Here is a tiny trained network, its code and every weight. The questions are about switching its units off for an input and a class, where a switched-off unit gives its printed mean instead of its output.

import numpy as np


def w(rows, s, z=0):
    codes = np.array(rows[::2]) - 128.0
    scale = np.full(codes.shape[1], s)
    scale[-1] = z or s
    return codes * scale


def norm(h):
    return h / np.sqrt((h * h).mean(-1, keepdims=True) + 1e-5)


def f(y):
    return y / 2 * (1 + np.tanh(0.7978845608 * (y + 0.044715 * y**3)))


def log_softmax(a):
    a = a - a.max(-1, keepdims=True)
    return a - np.log(np.exp(a).sum(-1, keepdims=True))


def net(x, mask):
    res = np.array(x, float).reshape(1, 8) / 4 @ E
    u = 0
    for l in range(3):
        y = f(norm(res) @ A[l][:, :-1].T + A[l][:, -1])
        res = res + np.where(mask[u : u + 9], y, B[l][:, -1]) @ B[l][:, :-1]
        u += 9
    return log_softmax(norm(res)[-1] @ U[:, :-1].T + U[:, -1])


A, B = {}, {}
E = w([
[132,156,149,2,40],'x0',
[128,129,127,130,124],'x1',
[107,91,82,143,93],'x2',
[128,129,128,123,127],'x3',
[128,129,126,130,130],'x4',
[85,95,208,139,118],'x5',
[127,127,127,128,127],'x6',
[31,167,94,75,190],'x7',
],0.0085)
A[0] = w([
[179,208,33,155,151,3],'0.n1',
[18,174,102,87,126,162],'0.n2',
[101,103,170,189,169,76],'0.n3',
[107,139,124,116,137,54],'0.n4',
[211,96,155,112,61,104],'0.n5',
[115,230,62,122,135,85],'0.n6',
[61,70,48,178,61,138],'0.n7',
[191,204,233,120,220,233],'0.n8',
[159,255,163,146,172,234],'0.n9',
],0.0092,0.0043)
B[0] = w([
[155,160,80,92,97,162],'0.n1',
[238,33,167,128,184,228],'0.n2',
[140,212,76,125,75,173],'0.n3',
[116,121,147,139,152,112],'0.n4',
[175,60,138,105,254,204],'0.n5',
[156,120,98,120,140,167],'0.n6',
[136,22,55,142,24,187],'0.n7',
[82,27,44,140,55,254],'0.n8',
[133,57,55,157,55,227],'0.n9',
],0.0077,0.0054)
A[1] = w([
[24,84,254,167,83,252],'1.n1',
[120,178,157,135,54,17],'1.n2',
[25,109,196,147,141,40],'1.n3',
[126,178,167,45,70,73],'1.n4',
[190,75,147,38,131,174],'1.n5',
[107,71,39,119,67,131],'1.n6',
[18,116,66,36,215,40],'1.n7',
[85,202,160,50,26,1],'1.n8',
[216,174,172,181,52,112],'1.n9',
],0.0084,0.0035)
B[1] = w([
[194,149,9,107,127,188],'1.n1',
[150,161,159,104,155,110],'1.n2',
[178,106,81,93,81,124],'1.n3',
[107,177,156,209,121,132],'1.n4',
[82,126,138,202,102,235],'1.n5',
[76,94,187,122,108,254],'1.n6',
[245,53,196,168,147,141],'1.n7',
[140,134,164,158,82,122],'1.n8',
[138,75,155,83,177,140],'1.n9',
],0.011,0.0077)
A[2] = w([
[181,121,227,20,61,203],'2.n1',
[131,248,238,138,74,88],'2.n2',
[123,18,117,213,41,242],'2.n3',
[99,199,79,225,188,32],'2.n4',
[2,171,173,142,66,163],'2.n5',
[144,157,219,54,73,154],'2.n6',
[209,190,21,69,121,93],'2.n7',
[126,99,60,191,130,254],'2.n8',
[227,80,240,155,168,114],'2.n9',
],0.0084,0.0028)
B[2] = w([
[180,97,93,235,132,137],'2.n1',
[98,170,137,159,126,129],'2.n2',
[102,198,154,95,152,252],'2.n3',
[188,217,166,222,85,125],'2.n4',
[86,178,80,113,216,137],'2.n5',
[200,173,112,246,146,128],'2.n6',
[200,192,143,2,80,132],'2.n7',
[143,182,193,86,108,184],'2.n8',
[83,150,81,67,233,145],'2.n9',
],0.0082,0.02)
U = w([
[105,136,123,110,143,254],'0',
[192,23,134,139,229,114],'1',
[106,208,108,246,133,108],'2',
[59,42,117,143,51,59],'3',
[98,149,130,79,137,161],'4',
[191,158,46,56,76,56],'5',
[83,148,135,91,146,127],'6',
[82,144,132,86,143,106],'7',
],0.013,0.0097)

Each question gives the input, the list of numbers given to net, and the class t.
The units are the neurons (one row each of A and B). Each row of codes is followed by its name. A weight is (code - 128) times the scale printed after its matrix; where a second scale follows, it is the last column's (A, B and U).
mask holds one flag per neuron, layer by layer. A switched-off neuron (its flag False) gives its mean, the last column of its row in B, instead of its output. The means were averaged over made-up inputs and are rounded, as every weight is.
A unit's drop is (log p(t) with every unit on - log p(t) with that unit switched off) / (log p(t) with every unit on - log p(t) with every unit switched off).
The circuit of an input: a set's keep is (log p(t) with only the set's units on - log p(t) with every unit switched off) / (log p(t) with every unit on - log p(t) with every unit switched off). Starting from the 12 units with the biggest drops (on a tie, the unit counted first), units are removed one at a time, each time the one whose removal leaves the highest keep (on an exact tie, the one counted first), for as long as the keep stays at least 0.8.
circuit, biggest first: the units of the circuit, biggest drop first
most important unit: the unit with the biggest drop
k most important neurons: the k neurons with the biggest drops, biggest first
top k neurons in layer l: the k neurons of layer l with the biggest drops, biggest first
input [0,-4,-7,-3,-2,-6,-3,6], class 3: 2 most important neurons => 0.n9, 0.n8
input [1,6,0,5,2,-7,0,8], class 1: circuit, biggest first => 1.n7
input [-5,6,-6,0,6,1,-2,-1], class 3: 3 most important neurons => 0.n8, 0.n9, 2.n9
input [8,4,-4,-7,-6,-8,-7,-7], class 2: circuit, biggest first => 1.n1, 2.n1, 2.n6
input [-5,4,-4,5,0,-7,-4,4], class 5: circuit, biggest first => 0.n1, 2.n3, 2.n7
input [-6,8,-1,7,-6,-1,8,-1], class 4: 2 most important neurons => 1.n5, 1.n6
input [-4,7,8,0,8,-3,-3,3], class 3: 3 most important neurons => 0.n7, 2.n9, 2.n7
input [6,-5,-6,-1,-3,-6,1,7], class 1: circuit, biggest first => 1.n7, 2.n1
input [-7,-6,-7,-5,4,8,1,-1], class 5: 2 most important neurons => 1.n1, 1.n5
input [-4,7,-1,-4,4,-6,8,-4], class 4: 2 most important neurons => 1.n1, 1.n5
input [-1,1,7,-7,0,-8,-8,-5], class 4: top 2 neurons in layer 1 => 1.n1, 1.n6
input [3,3,6,-3,2,8,-7,6], class 5: 2 most important neurons => 1.n1, 0.n5
input [-6,-7,0,-6,-6,-7,5,-3], class 5: circuit, biggest first => 1.n5, 0.n1
input [-4,-2,5,-5,7,-2,-2,-4], class 6: most important unit => 0.n8
input [-4,3,4,-3,2,0,1,7], class 1: 2 most important neurons => 1.n7, 0.n8
input [-4,8,-8,1,3,-2,6,-7], class 3: top 3 neurons in layer 0 => 0.n8, 0.n9, 0.n2
input [-4,-4,1,3,-7,-2,4,-6], class 6: 3 most important neurons => 0.n2, 2.n9, 1.n1
input [3,-6,8,-2,8,1,5,6], class 3: 2 most important neurons => 0.n7, 0.n5
input [-8,-6,2,-6,8,7,3,2], class 2: circuit, biggest first => 0.n3, 2.n4
input [8,-4,-5,-6,-4,-3,2,6], class 2: most important unit => 0.n5
input [3,4,4,0,-8,0,5,-6], class 6: top 2 neurons in layer 1 => 1.n5, 1.n7
input [-4,2,-6,5,6,-1,-4,-3], class 3: 2 most important neurons => 0.n8, 0.n9
input [4,0,-7,1,-7,7,-7,5], class 3: 3 most important neurons => 0.n8, 0.n9, 0.n2
